Here is a tiny trained network, its code and every weight. The questions are about switching its units off for an input and a target symbol, where a switched-off unit gives its printed mean instead of its output.

import numpy as np


def w(rows, s, z=0):
    codes = np.array(rows[::2]) - 128.0
    scale = np.full(codes.shape[1], s)
    scale[-1] = z or s
    return codes * scale


def f(y):
    return y / 2 * (1 + np.tanh(0.7978845608 * (y + 0.044715 * y**3)))


def softmax(a):
    e = np.exp(a - a.max(-1, keepdims=True))
    return e / e.sum(-1, keepdims=True)


def log_softmax(a):
    a = a - a.max(-1, keepdims=True)
    return a - np.log(np.exp(a).sum(-1, keepdims=True))


def net(x, mask):
    ids = ['ΘΠαδηλμστφψ'.index(c) for c in x.split()]
    T = len(ids)
    res = E[ids] + P[:T]
    u = 0
    for l in range(2):
        q, k, v = (res @ M[l].T for M in (Q, K, V))
        z = softmax(np.where(np.tri(T) > 0, q @ k.T / 3**0.5, -1e9)) @ v
        res = res + np.where(mask[u], z, O[l][:, -1]) @ O[l][:, :-1]
        u += 1
        y = f(res @ A[l][:, :-1].T + A[l][:, -1])
        res = res + np.where(mask[u : u + 12], y, B[l][:, -1]) @ B[l][:, :-1]
        u += 12
    return log_softmax(res[-1] @ U[:, :-1].T + U[:, -1])


Q, K, V, O, A, B = {}, {}, {}, {}, {}, {}
E = w([
[171,100,155,131,182,121,75,75,185,70,93],'Θ',
[150,186,123,135,153,192,118,159,211,131,203],'Π',
[89,155,105,134,98,168,102,153,120,113,180],'α',
[185,92,81,64,89,76,181,63,156,136,162],'δ',
[105,152,102,112,38,115,164,68,157,149,142],'η',
[173,112,132,104,116,146,190,112,192,128,151],'λ',
[113,141,3,70,89,57,75,73,108,104,177],'μ',
[130,165,89,143,148,127,72,128,35,85,81],'σ',
[99,166,164,142,56,176,97,68,81,140,76],'τ',
[118,122,77,116,156,131,73,138,137,88,187],'φ',
[103,148,124,126,76,192,161,133,151,137,165],'ψ',
],0.0059)
P = w([
[145,115,132,81,54,51,69,164,151,186,147],'0',
[181,131,57,197,112,192,132,88,98,79,233],'1',
[80,68,45,64,108,176,115,109,162,114,98],'2',
[199,137,153,129,31,82,73,176,145,102,111],'3',
[156,131,58,240,168,143,139,55,103,127,165],'4',
[83,116,78,52,141,190,127,74,143,93,98],'5',
[179,152,185,143,58,72,64,155,135,79,96],'6',
[165,111,89,248,179,139,137,43,100,157,125],'7',
[71,152,110,43,165,185,152,51,132,61,94],'8',
[203,157,212,138,70,91,64,152,100,68,83],'9',
[172,103,130,253,194,139,139,36,86,164,91],'10',
[62,219,132,20,170,172,156,48,144,34,95],'11',
[191,155,200,131,57,75,72,147,145,88,118],'12',
],0.0046)
Q[0] = w([
[139,127,112,100,70,129,93,137,97,140,190],'L0H0',
[159,163,138,120,134,138,112,174,163,166,66],'L0H0',
[103,160,137,55,128,212,172,254,151,217,196],'L0H0',
],0.0098)
K[0] = w([
[147,138,187,119,128,154,100,126,172,143,166],'L0H0',
[160,102,78,167,124,149,128,86,178,64,116],'L0H0',
[147,58,65,200,143,135,66,107,255,76,200],'L0H0',
],0.0098)
V[0] = w([
[82,118,104,124,146,45,161,151,198,143,253],'L0H0',
[107,180,114,124,76,131,164,139,142,147,202],'L0H0',
[97,162,116,165,108,142,154,109,171,175,159],'L0H0',
],0.0062)
O[0] = w([
[32,83,5,156,54,71,120,160,251,111,185,254],'L0H0',
[87,94,72,93,96,91,156,168,113,105,184,246],'L0H0',
[116,126,105,128,120,128,141,156,100,99,146,142],'L0H0',
],0.0031,0.00024)
A[0] = w([
[202,146,137,187,109,118,160,238,95,94,130,113],'L0N0',
[131,149,160,36,81,98,148,205,44,199,161,71],'L0N1',
[102,165,117,162,110,157,146,106,14,169,243,55],'L0N2',
[135,193,168,160,96,63,138,179,56,171,136,63],'L0N3',
[81,58,166,206,143,76,154,113,92,132,138,75],'L0N4',
[152,97,103,214,82,108,251,163,39,113,120,100],'L0N5',
[67,108,104,112,154,134,186,207,68,94,110,27],'L0N6',
[44,68,151,112,140,126,109,181,152,101,16,76],'L0N7',
[53,93,118,39,138,115,61,154,53,158,93,70],'L0N8',
[40,84,122,1,139,184,178,135,156,126,155,62],'L0N9',
[128,143,136,232,189,147,144,233,71,117,171,32],'L0N10',
[68,147,113,141,140,84,196,173,137,137,119,3],'L0N11',
],0.0095,0.0032)
B[0] = w([
[101,143,137,103,83,103,64,83,161,121,135,113],'L0N0',
[109,85,123,254,152,55,162,158,167,51,114,54],'L0N1',
[172,147,101,69,94,228,131,88,113,172,147,108],'L0N2',
[95,37,130,150,128,128,85,116,166,120,104,50],'L0N3',
[54,108,109,131,207,90,115,164,124,188,93,45],'L0N4',
[158,114,115,54,136,152,65,84,103,163,174,74],'L0N5',
[126,143,178,93,176,114,142,185,26,180,177,16],'L0N6',
[241,241,106,91,83,199,135,137,108,156,137,76],'L0N7',
[153,204,45,171,107,123,147,173,111,83,109,68],'L0N8',
[58,41,108,89,115,190,125,99,179,83,71,169],'L0N9',
[163,162,90,154,72,92,238,44,162,144,54,64],'L0N10',
[150,138,150,187,210,31,202,253,152,216,53,8],'L0N11',
],0.0095,0.0013)
Q[1] = w([
[222,191,140,222,103,107,137,148,113,158,151],'L1H0',
[74,114,81,187,214,154,181,91,136,106,113],'L1H0',
[120,144,81,114,184,116,195,173,62,253,142],'L1H0',
],0.026)
K[1] = w([
[94,183,73,62,115,107,140,173,254,141,236],'L1H0',
[245,116,142,184,146,165,38,121,181,182,77],'L1H0',
[171,27,35,234,30,118,143,181,130,197,202],'L1H0',
],0.02)
V[1] = w([
[44,158,197,177,122,228,111,203,135,167,156],'L1H0',
[148,142,91,141,239,147,49,170,128,73,191],'L1H0',
[55,176,73,167,85,110,67,97,4,110,87],'L1H0',
],0.017)
O[1] = w([
[168,127,75,240,79,132,140,155,133,88,39,3],'L1H0',
[254,138,106,122,87,181,98,173,162,153,195,239],'L1H0',
[95,161,32,118,187,113,69,122,196,209,78,95],'L1H0',
],0.0091,0.0049)
A[1] = w([
[118,139,147,213,175,42,120,172,171,197,83,3],'L1N0',
[76,119,171,196,149,22,129,151,158,140,80,91],'L1N1',
[144,214,171,96,75,145,180,159,93,191,59,50],'L1N2',
[128,111,102,212,177,132,122,44,72,169,169,206],'L1N3',
[199,86,148,194,109,63,99,230,120,132,130,20],'L1N4',
[148,200,107,130,141,139,165,190,33,138,130,157],'L1N5',
[127,115,225,117,127,6,91,166,102,124,165,106],'L1N6',
[116,127,223,177,160,35,176,192,68,122,149,45],'L1N7',
[111,101,85,214,160,113,145,149,187,82,62,121],'L1N8',
[190,137,216,114,76,38,105,252,114,146,127,83],'L1N9',
[130,104,100,157,141,192,225,180,120,50,66,32],'L1N10',
[157,105,203,220,132,91,143,175,151,58,136,157],'L1N11',
],0.012,0.0043)
B[1] = w([
[151,36,185,108,113,152,116,185,132,51,18,149],'L1N0',
[118,104,121,143,169,115,41,24,79,133,173,153],'L1N1',
[126,110,107,164,131,122,170,125,158,116,45,110],'L1N2',
[184,98,159,133,135,129,168,136,168,102,166,186],'L1N3',
[31,114,139,146,154,253,184,131,183,90,136,179],'L1N4',
[56,131,157,39,183,114,102,158,149,195,134,122],'L1N5',
[102,123,120,228,137,155,142,200,115,174,110,255],'L1N6',
[137,199,225,60,99,106,101,86,207,45,120,169],'L1N7',
[173,184,170,111,107,141,211,129,95,175,98,170],'L1N8',
[107,135,118,62,72,105,102,111,25,134,130,225],'L1N9',
[143,85,248,138,163,159,43,173,107,132,159,152],'L1N10',
[137,106,50,133,159,21,166,130,164,154,130,235],'L1N11',
],0.016,0.0054)
U = w([
[178,166,147,45,6,228,104,27,166,6,244,253],'Θ',
[216,64,131,253,247,82,191,130,171,208,191,188],'Π',
[136,156,100,153,47,107,75,190,22,207,135,126],'α',
[9,32,99,97,157,125,190,154,117,100,109,91],'δ',
[56,116,100,198,159,121,71,32,112,105,141,67],'η',
[117,26,181,84,139,114,106,115,96,96,74,31],'λ',
[108,171,110,99,81,11,124,123,164,77,113,93],'μ',
[62,201,92,46,237,90,72,153,178,238,133,78],'σ',
[111,219,79,148,111,169,231,106,139,153,43,167],'τ',
[142,97,60,149,103,139,42,229,197,88,72,83],'φ',
[75,168,207,163,138,172,119,182,158,138,130,40],'ψ',
],0.0033,0.0034)

Each question gives the input, a string of symbols that net reads in full, and the target symbol t.
The units are the heads (3 rows each of Q, K, V and O) and the neurons (one row each of A and B). Each row of codes is followed by its name. A weight is (code - 128) times the scale printed after its matrix; where a second scale follows, it is the last column's (O, A, B and U).
mask holds one flag per unit, layer by layer, with each layer's heads first. A switched-off unit (its flag False) gives its mean, the last column of its rows in O or B, instead of its output. The means were averaged over made-up inputs and are rounded, as every weight is.
A unit's drop is (log p(t) with every unit on - log p(t) with that unit switched off) / (log p(t) with every unit on - log p(t) with every unit switched off).
The circuit of an input: a set's keep is (log p(t) with only the set's units on - log p(t) with every unit switched off) / (log p(t) with every unit on - log p(t) with every unit switched off). Starting from the 12 units with the biggest drops (on a tie, the unit counted first), units are removed one at a time, each time the one whose removal leaves the highest keep (on an exact tie, the one counted first), for as long as the keep stays at least 0.8.
units of the circuit, in order: the units of the circuit, biggest drop first
unit that matters most: the unit with the biggest drop
top k neurons: the k neurons with the biggest drops, biggest first
top k neurons in layer l: the k neurons of layer l with the biggest drops, biggest first
input Θ δ λ η τ ψ, target τ: units of the circuit, in order => L1H0; L1N8
input Θ δ δ λ δ Θ Π Π Θ Θ τ τ Π, target λ: top 2 neurons => L1N0; L1N1
input Θ δ Π Θ Θ Π φ Θ μ Π, target σ: units of the circuit, in order => L1H0
input Θ α Θ Θ Θ τ Π α φ α Π τ, target τ: units of the circuit, in order => L1N8; L1H0
input Π λ Π Π, target δ: units of the circuit, in order => L1N4; L1H0; L1N11; L1N9
input δ Θ Θ Θ Θ Θ Π Π, target Π: units of the circuit, in order => L1H0; L0N9; L1N11
input Θ δ Θ α μ, target Θ: units of the circuit, in order => L1N6; L1N11
input δ Π μ μ η ψ, target ψ: units of the circuit, in order => L1N10; L1H0; L0N9; L1N8
input Π Π α Θ, target τ: top 3 neurons in layer 0 => L0N9; L0N6; L0N10
input δ μ Θ Θ Θ σ φ λ Π η, target δ: top 4 neurons => L0N9; L1N4; L1N11; L1N9
input λ Θ Θ τ λ Π Π Π Θ Π φ δ λ, target ψ: units of the circuit, in order => L1N6; L1H0; L0N9; L1N7
input λ Θ η λ λ σ Θ, target φ: top 2 neurons => L1N0; L0N8
input Π α σ φ μ λ Θ, target μ: top 3 neurons => L0N9; L1N7; L1N11
input σ λ δ Θ, target ψ: units of the circuit, in order => L1N6; L0N9; L1H0; L1N7
input Θ δ Θ δ Θ δ σ λ τ Π Π δ Θ, target ψ: units of the circuit, in order => L1N6; L1H0; L0N9; L1N7
input Π Θ Θ Θ Θ Θ λ Π Θ Θ Π η Π, target η: units of the circuit, in order => L1H0; L1N1; L0N9
input τ Θ λ η Θ Θ λ, target α: unit that matters most => L1N9
input Θ η Π τ, target δ: top 3 neurons in layer 1 => L1N4; L1N11; L1N9
input φ Θ δ σ, target ψ: units of the circuit, in order => L1N6; L0N9; L1H0; L1N7
input Θ Θ φ ψ Π Θ Θ δ μ Θ, target σ: units of the circuit, in order => L1H0; L0N9
input Π δ δ ψ, target ψ: top neuron in layer 1 => L1N6
input σ η φ Π Π η δ Θ δ δ, target ψ: units of the circuit, in order => L1N6; L1H0; L1N7; L0N9
input φ φ φ Θ Θ Θ α, target α: top 2 neurons => L1N9; L1N6
input δ δ δ Θ Π δ δ φ λ Θ, target μ: top 3 neurons => L1N7; L1N11; L0N9
input Π Θ φ Θ, target Θ: top 2 neurons => L0N9; L1N6
input ψ φ λ δ, target μ: top 3 neurons => L1N7; L1N11; L0N9
input φ α φ η μ τ λ η Π, target τ: top 2 neurons => L1N8; L0N9
